A = [[44, 66, -62, 18, 20, 26, 11], [-47, -19, 1, -68, 41, -45, -59], [-34, 5, -21, -47, 14, -42, -32], [-45, -17, 3, -71, 56, -43, -64], [-39, -11, -5, -65, 51, -38, -59], [53, 43, -52, 22, 44, 53, -8]]
Indices start at 0.
row 0 col 0 => 44
row 5 col 5 => 53
row 1 col 0 => -47
row 4 col 1 => -11
row 2 col 4 => 14
row 0 col 2 => -62
row 5 col 0 => 53
row 1 col 2 => 1
row 5 col 6 => -8
row 3 col 3 => -71
row 4 col 5 => -38
row 5 col 2 => -52
row 0 col 4 => 20
row 3 col 4 => 56
row 3 col 2 => 3
row 2 col 1 => 5
row 0 col 3 => 18
row 4 col 4 => 51
row 2 col 2 => -21
row 3 col 0 => -45
row 1 col 1 => -19
row 5 col 1 => 43

m = 34	-35	31	-60	35	75	-39	58	58	10	61
m[-11]: 34
m[-2]: 10
m[-6]: 75

B = [0.06, 0.06, -0.10, -0.02, 0.01, 0.01, -0.23, -0.08, -0.06, -0.01, 0.07, -0.12, 0.08, 0.13, 0.02, -0.07]
B[-16] => 0.06
B[-6] => 0.07
B[1] => 0.06
B[11] => -0.12
B[-7] => -0.01
B[-1] => -0.07
B[2] => -0.10
B[-12] => 0.01
B[12] => 0.08
B[-9] => -0.08
B[-2] => 0.02

data =
[[ 36 -49 -14   7  -1]
 [-72  14  36 -21  17]
 [-30  10  33 -19  24]
 [  5  -5 -26  15 -20]
 [-24 -34  12  -6   9]
 [ 69 -22 -36  19 -15]
 [ 82 -23 -32  17  -9]]
data[0, 0] = 36
data[1] = [-72, 14, 36, -21, 17]
data[0, 4] = -1
data[3] = [5, -5, -26, 15, -20]
data[3, 2] = -26
data[2, 2] = 33
data[4, 2] = 12
data[4] = [-24, -34, 12, -6, 9]
data[:, 2] = [-14, 36, 33, -26, 12, -36, -32]
data[:, 4] = [-1, 17, 24, -20, 9, -15, -9]
data[5, 1] = -22
data[4, 3] = -6
data[:, 0] = [36, -72, -30, 5, -24, 69, 82]

W = [-72   2 -35  56 -20  13 -63]
W[0] = -72
W[3] = 56
W[4] = -20

grid =
[[ 37   5 -34  19 -69 -16   5  91  35  50   2  78]
 [ 66  -4   5 -12  13  25 -22  19  15 -41 -19 -86]
 [ 71  42   9  -1  -1 -51 -62  68 -33  61  46  -3]]
Indices start at 0.
row 0 col 0 => 37
row 2 col 5 => -51
row 0 col 8 => 35
row 2 col 10 => 46
row 2 col 3 => -1
row 2 col 4 => -1
row 1 col 0 => 66
row 1 col 5 => 25
row 0 col 4 => -69
row 1 col 8 => 15
row 2 col 7 => 68
row 1 col 6 => -22

x =
array([[665, 451, 420, 394, 744, 465, 736, 415, 433],
       [285, 475, 247, 252, 773, 672, 451, 430, 600],
       [448, 180, 409, 639, 403, 456, 473, 254, 488],
       [239, 249, 279, 602, 745, 754, 700, 245, 711],
       [558, 655, 284, 653, 225, 188, 515, 624, 686],
       [543, 190, 331, 829, 452, 125, 568, 703, 263],
       [332, 295, 432, 581, 500, 348, 278, 457, 329],
       [568, 577, 335, 510, 399, 510, 711, 424, 440],
       [305, 699, 489, 463, 288, 769, 491, 473, 597]])
x[0,0] -> 665
x[:, 6] -> [736, 451, 473, 700, 515, 568, 278, 711, 491]
x[3] -> [239, 249, 279, 602, 745, 754, 700, 245, 711]
x[4] -> [558, 655, 284, 653, 225, 188, 515, 624, 686]
x[8,8] -> 597
x[3,1] -> 249
x[:, 0] -> [665, 285, 448, 239, 558, 543, 332, 568, 305]
x[:, 3] -> [394, 252, 639, 602, 653, 829, 581, 510, 463]
x[7,2] -> 335
x[2,8] -> 488
x[3,7] -> 245
x[4,0] -> 558
x[3,0] -> 239
x[0,6] -> 736
x[:, 2] -> [420, 247, 409, 279, 284, 331, 432, 335, 489]
x[7,1] -> 577
x[3,4] -> 745
x[2,7] -> 254
x[2,1] -> 180
x[6,3] -> 581
x[8,3] -> 463
x[2,2] -> 409
x[8,1] -> 699
x[4,7] -> 624
x[6,8] -> 329
x[5,8] -> 263
x[5,2] -> 331
x[:, 7] -> [415, 430, 254, 245, 624, 703, 457, 424, 473]
x[5,1] -> 190
x[2,0] -> 448
x[1,0] -> 285
x[3,3] -> 602
x[:, 8] -> [433, 600, 488, 711, 686, 263, 329, 440, 597]
